Below are the code and all the weights of a small trained network. Each question names an input and a target symbol and asks about switching units off, where a switched-off unit gives its printed mean instead of its output.

import numpy as np


def w(rows, s, z=0):
    codes = np.array(rows[::2]) - 128.0
    scale = np.full(codes.shape[1], s)
    scale[-1] = z or s
    return codes * scale


def f(y):
    return np.maximum(y, 0)


def softmax(a):
    e = np.exp(a - a.max(-1, keepdims=True))
    return e / e.sum(-1, keepdims=True)


def log_softmax(a):
    a = a - a.max(-1, keepdims=True)
    return a - np.log(np.exp(a).sum(-1, keepdims=True))


def net(x, mask):
    ids = ['αβδεζηθλμξπστφψω'.index(c) for c in x.split()]
    T = len(ids)
    res = E[ids] + P[:T]
    r = res
    for j in range(2):
        rows = slice(2 * j, 2 * j + 2)
        q, k, v = (r @ M[0][rows].T for M in (Q, K, V))
        z = softmax(np.where(np.tri(T) > 0, q @ k.T / 2**0.5, -1e9)) @ v
        o = O[0][rows]
        res = res + np.where(mask[j], z, o[:, -1]) @ o[:, :-1]
    y = f(res @ A[0][:, :-1].T + A[0][:, -1])
    res = res + np.where(mask[2:14], y, B[0][:, -1]) @ B[0][:, :-1]
    return log_softmax(res[-1] @ U[:, :-1].T + U[:, -1])


Q, K, V, O, A, B = {}, {}, {}, {}, {}, {}
E = w([
[133,94,25],'α',
[90,100,201],'β',
[100,189,4],'δ',
[159,46,103],'ε',
[126,155,177],'ζ',
[117,155,84],'η',
[135,125,105],'θ',
[118,151,88],'λ',
[40,245,118],'μ',
[110,163,96],'ξ',
[120,123,108],'π',
[118,178,187],'σ',
[120,144,175],'τ',
[121,103,163],'φ',
[119,152,90],'ψ',
[88,139,112],'ω',
],0.019)
P = w([
[3,81,115],'0',
[163,112,136],'1',
[229,224,70],'2',
[138,110,154],'3',
[208,80,148],'4',
[234,228,76],'5',
[131,117,158],'6',
[227,70,154],'7',
[242,234,73],'8',
[124,122,159],'9',
[48,74,124],'10',
],0.012)
Q[0] = w([
[220,198,129],'head 0',
[255,43,84],'head 0',
[188,196,224],'head 1',
[21,48,221],'head 1',
],0.0097)
K[0] = w([
[34,2,212],'head 0',
[110,87,92],'head 0',
[59,127,175],'head 1',
[240,161,159],'head 1',
],0.0097)
V[0] = w([
[94,89,148],'head 0',
[100,147,149],'head 0',
[164,7,166],'head 1',
[141,106,52],'head 1',
],0.018)
O[0] = w([
[240,142,119,140],'head 0',
[104,179,192,156],'head 0',
[240,93,147,1],'head 1',
[110,44,1,153],'head 1',
],0.0066,0.009)
A[0] = w([
[111,148,172,98],'neuron 0',
[171,167,179,150],'neuron 1',
[149,112,123,198],'neuron 2',
[130,252,115,148],'neuron 3',
[122,121,28,254],'neuron 4',
[105,63,111,59],'neuron 5',
[186,45,223,157],'neuron 6',
[148,117,68,151],'neuron 7',
[125,42,189,133],'neuron 8',
[117,97,238,112],'neuron 9',
[45,37,169,177],'neuron 10',
[154,133,146,70],'neuron 11',
],0.012,0.0082)
B[0] = w([
[144,130,106,157],'neuron 0',
[114,103,81,177],'neuron 1',
[111,169,172,154],'neuron 2',
[124,109,107,229],'neuron 3',
[115,98,188,253],'neuron 4',
[194,141,78,151],'neuron 5',
[132,156,161,166],'neuron 6',
[146,121,153,179],'neuron 7',
[161,190,110,147],'neuron 8',
[149,124,11,169],'neuron 9',
[216,165,155,196],'neuron 10',
[100,145,157,134],'neuron 11',
],0.011,0.017)
U = w([
[155,36,112,225],'α',
[175,176,144,3],'β',
[34,24,93,133],'δ',
[186,113,184,38],'ε',
[134,97,73,55],'ζ',
[94,106,157,132],'η',
[127,114,166,108],'θ',
[97,107,156,146],'λ',
[61,179,155,180],'μ',
[88,125,163,111],'ξ',
[128,128,187,120],'π',
[108,73,8,124],'σ',
[137,135,100,82],'τ',
[158,153,160,99],'φ',
[94,111,167,193],'ψ',
[116,146,191,217],'ω',
],0.012,0.0058)

Each question gives the input, a string of symbols that net reads in full, and the target symbol t.
The units are the heads (2 rows each of Q, K, V and O) and the neurons (one row each of A and B). Each row of codes is followed by its name. A weight is (code - 128) times the scale printed after its matrix; where a second scale follows, it is the last column's (O, A, B and U).
mask holds one flag per unit, heads first, then neurons. A switched-off unit (its flag False) gives its mean, the last column of its rows in O or B, instead of its output. The means were averaged over made-up inputs and are rounded, as every weight is.
A unit's drop is (log p(t) with every unit on - log p(t) with that unit switched off) / (log p(t) with every unit on - log p(t) with every unit switched off).
The circuit of an input: a set's keep is (log p(t) with only the set's units on - log p(t) with every unit switched off) / (log p(t) with every unit on - log p(t) with every unit switched off). Starting from the 12 units with the biggest drops (on a tie, the unit counted first), units are removed one at a time, each time the one whose removal leaves the highest keep (on an exact tie, the one counted first), for as long as the keep stays at least 0.8.
circuit, biggest first: the units of the circuit, biggest drop first
unit that matters most: the unit with the biggest drop
k most important neurons: the k neurons with the biggest drops, biggest first
heads that matter: for each layer, one digit per head in row order, 1 if its drop is at least 0.15 and else 0, layers parted by /
drop when u is switched off: that unit's drop, to one decimal
input δ α ψ σ ζ τ σ λ σ, target δ: circuit, biggest first : [head 1; neuron 10]
input μ ω τ σ μ σ σ ε ξ, target μ: 2 most important neurons : [neuron 9; neuron 1]
input α φ μ α α π ω δ ψ, target α: circuit, biggest first : [head 1; neuron 4]
input μ ψ ω φ τ α σ δ σ, target μ: circuit, biggest first : [head 1]
input α μ μ π ε β β τ σ μ β, target β: heads that matter : 00
input δ λ α δ ω σ σ α μ, target δ: heads that matter : 01
input α ω β δ π δ, target α: circuit, biggest first : [neuron 4; head 1]
input δ σ η, target δ: 2 most important neurons : [neuron 4; neuron 10]
input δ σ η λ ψ δ τ φ θ, target δ: circuit, biggest first : [head 1; neuron 4]
input δ ψ α, target δ: circuit, biggest first : [neuron 4; head 1]
input σ α σ θ σ η, target σ: 4 most important neurons : [neuron 3; neuron 1; neuron 4; neuron 10]
input δ π ψ, target δ: circuit, biggest first : [head 1; neuron 4]
input α μ ε σ μ μ σ ξ π, target α: heads that matter : 01
input δ α ζ α τ α φ β ξ, target δ: heads that matter : 01
input ε α ε π ε π, target ε: unit that matters most : head 1
input λ θ β β ω ω ψ ε, target ε: heads that matter : 00
input π θ β α β ε δ, target δ: heads that matter : 00
input δ θ ω τ α ε ε ξ λ, target δ: heads that matter : 01
input σ τ λ, target σ: 3 most important neurons : [neuron 3; neuron 1; neuron 4]
input σ δ α λ π ξ, target σ: 4 most important neurons : [neuron 3; neuron 1; neuron 4; neuron 10]
input ζ η μ β, target β: circuit, biggest first : [neuron 10; neuron 9; head 0; neuron 8]
input σ φ β, target σ: 2 most important neurons : [neuron 9; neuron 1]
input σ δ ψ, target σ: unit that matters most : neuron 3
input σ α ψ ξ μ ψ σ ε η, target σ: 4 most important neurons : [neuron 3; neuron 1; neuron 10; neuron 4]
input τ ξ τ α, target α: 2 most important neurons : [neuron 5; neuron 4]
input η σ σ σ, target σ: drop when neuron 9 is switched off : 0.6
input δ ε λ ω φ φ, target δ: unit that matters most : head 1
input μ λ ω, target μ: drop when neuron 6 is switched off : 0.0
input β ψ β σ τ, target β: drop when neuron 5 is switched off : 0.0
input ε δ δ, target ε: drop when head 1 is switched off : 0.5
